Here is a tiny trained network, its code and every weight. The questions are about switching its units off for an input and a class, where a switched-off unit gives its printed mean instead of its output.

import numpy as np


def w(rows, s, z=0):
    codes = np.array(rows[::2]) - 128.0
    scale = np.full(codes.shape[1], s)
    scale[-1] = z or s
    return codes * scale


def f(y):
    return y / 2 * (1 + np.tanh(0.7978845608 * (y + 0.044715 * y**3)))


def log_softmax(a):
    a = a - a.max(-1, keepdims=True)
    return a - np.log(np.exp(a).sum(-1, keepdims=True))


def net(x, mask):
    res = np.array(x, float).reshape(1, 7) / 4 @ E
    y = f(res @ A[0][:, :-1].T + A[0][:, -1])
    res = res + np.where(mask, y, B[0][:, -1]) @ B[0][:, :-1]
    return log_softmax(res[-1] @ U[:, :-1].T + U[:, -1])


A, B = {}, {}
E = w([
[98,215,119,17,205,85,112,84,92,159,149,168],'x0',
[101,83,157,183,113,111,136,63,153,52,93,180],'x1',
[70,140,70,83,105,158,112,229,132,123,102,43],'x2',
[49,157,97,127,155,159,191,120,190,73,162,84],'x3',
[151,117,165,143,72,164,98,128,180,115,164,28],'x4',
[188,151,253,115,144,72,144,131,128,147,198,142],'x5',
[139,107,188,162,147,134,87,141,64,73,254,126],'x6',
],0.0064)
A[0] = w([
[88,106,112,170,139,160,170,161,130,94,208,80,226],'neuron 1',
[169,128,184,143,112,104,105,135,130,130,162,86,208],'neuron 2',
[161,164,125,106,171,106,149,97,109,164,122,231,224],'neuron 3',
[68,134,3,94,129,146,97,130,85,125,72,134,222],'neuron 4',
[157,119,163,160,117,108,133,167,99,129,134,162,60],'neuron 5',
[218,70,176,174,79,118,89,145,73,173,104,158,160],'neuron 6',
[128,160,168,43,153,106,73,162,33,146,218,131,255],'neuron 7',
[151,148,51,65,114,137,108,194,116,187,57,45,215],'neuron 8',
],0.014,0.0025)
B[0] = w([
[180,152,129,177,114,208,68,126,159,149,134,58,205],'neuron 1',
[98,131,79,152,127,193,109,113,142,113,100,100,181],'neuron 2',
[94,110,128,59,128,17,174,171,86,144,115,200,206],'neuron 3',
[81,100,85,47,127,194,186,130,155,153,2,146,228],'neuron 4',
[121,120,74,100,120,88,101,104,114,143,82,166,157],'neuron 5',
[168,133,41,196,191,191,56,125,127,100,74,169,213],'neuron 6',
[208,140,186,228,130,17,70,112,103,98,232,142,226],'neuron 7',
[61,153,229,61,83,125,230,131,153,141,233,44,250],'neuron 8',
],0.0099,0.015)
U = w([
[82,145,138,130,16,247,157,126,222,114,103,6,170],'0',
[92,174,233,80,89,19,202,135,100,124,197,132,140],'1',
[87,94,38,98,171,121,151,119,112,110,2,200,2],'2',
[212,153,116,251,151,116,10,104,102,55,169,121,206],'3',
],0.0054,0.0017)

Each question gives the input, the list of numbers given to net, and the class t.
The units are the neurons (one row each of A and B). Each row of codes is followed by its name. A weight is (code - 128) times the scale printed after its matrix; where a second scale follows, it is the last column's (A, B and U).
mask holds one flag per neuron, in row order. A switched-off neuron (its flag False) gives its mean, the last column of its row in B, instead of its output. The means were averaged over made-up inputs and are rounded, as every weight is.
A unit's drop is (log p(t) with every unit on - log p(t) with that unit switched off) / (log p(t) with every unit on - log p(t) with every unit switched off).
The circuit of an input: a set's keep is (log p(t) with only the set's units on - log p(t) with every unit switched off) / (log p(t) with every unit on - log p(t) with every unit switched off). Starting from all 8 units, units are removed one at a time, each time the one whose removal leaves the highest keep (on an exact tie, the one counted first), for as long as the keep stays at least 0.8.
units of the circuit, in order: the units of the circuit, biggest drop first
most important unit: the unit with the biggest drop
top k neurons: the k neurons with the biggest drops, biggest first
drop when u is switched off: that unit's drop, to one decimal
input [-7,8,-5,-5,-1,3,-3], class 2: most important unit -> neuron 7
input [3,-4,7,3,-8,-4,0], class 0: units of the circuit, in order -> (neuron 4; neuron 8)
input [-6,1,-7,3,-2,-2,-4], class 2: top 2 neurons -> (neuron 7; neuron 8)
input [-4,3,4,-8,-2,-4,3], class 2: units of the circuit, in order -> (neuron 7; neuron 6)
input [2,2,0,0,0,0,-8], class 1: top 2 neurons -> (neuron 6; neuron 1)
input [3,-2,1,-3,5,1,-5], class 1: top 2 neurons -> (neuron 1; neuron 6)
input [-5,6,5,-3,1,7,0], class 3: top 2 neurons -> (neuron 4; neuron 8)
input [1,-7,-8,7,6,7,-4], class 3: top 3 neurons -> (neuron 8; neuron 4; neuron 2)
input [-8,3,-8,4,-4,-1,-4], class 2: top 3 neurons -> (neuron 7; neuron 8; neuron 1)
input [-5,2,-4,-6,-8,2,5], class 2: top 2 neurons -> (neuron 3; neuron 5)
input [2,-1,-6,2,3,-6,-3], class 2: top 3 neurons -> (neuron 8; neuron 1; neuron 7)
input [-8,4,-4,-8,0,-4,-4], class 3: top 2 neurons -> (neuron 4; neuron 3)
input [0,-4,3,-8,-7,6,1], class 3: top 2 neurons -> (neuron 6; neuron 7)
input [3,-4,3,5,7,1,7], class 3: units of the circuit, in order -> (neuron 7)
input [0,-4,-2,-3,-3,1,3], class 3: top 2 neurons -> (neuron 8; neuron 7)
input [-3,7,-5,-2,-1,8,-7], class 2: top 2 neurons -> (neuron 7; neuron 3)
input [1,1,2,-1,5,-2,4], class 3: top 2 neurons -> (neuron 8; neuron 4)
input [1,6,-3,-8,4,-7,-3], class 2: drop when neuron 7 is switched off -> 0.1
input [0,7,-6,-7,-1,3,-8], class 2: drop when neuron 3 is switched off -> 0.1
input [-3,-8,-5,-2,8,-8,7], class 3: units of the circuit, in order -> (neuron 4)
input [-3,1,-8,-4,-8,0,3], class 2: drop when neuron 3 is switched off -> 0.5
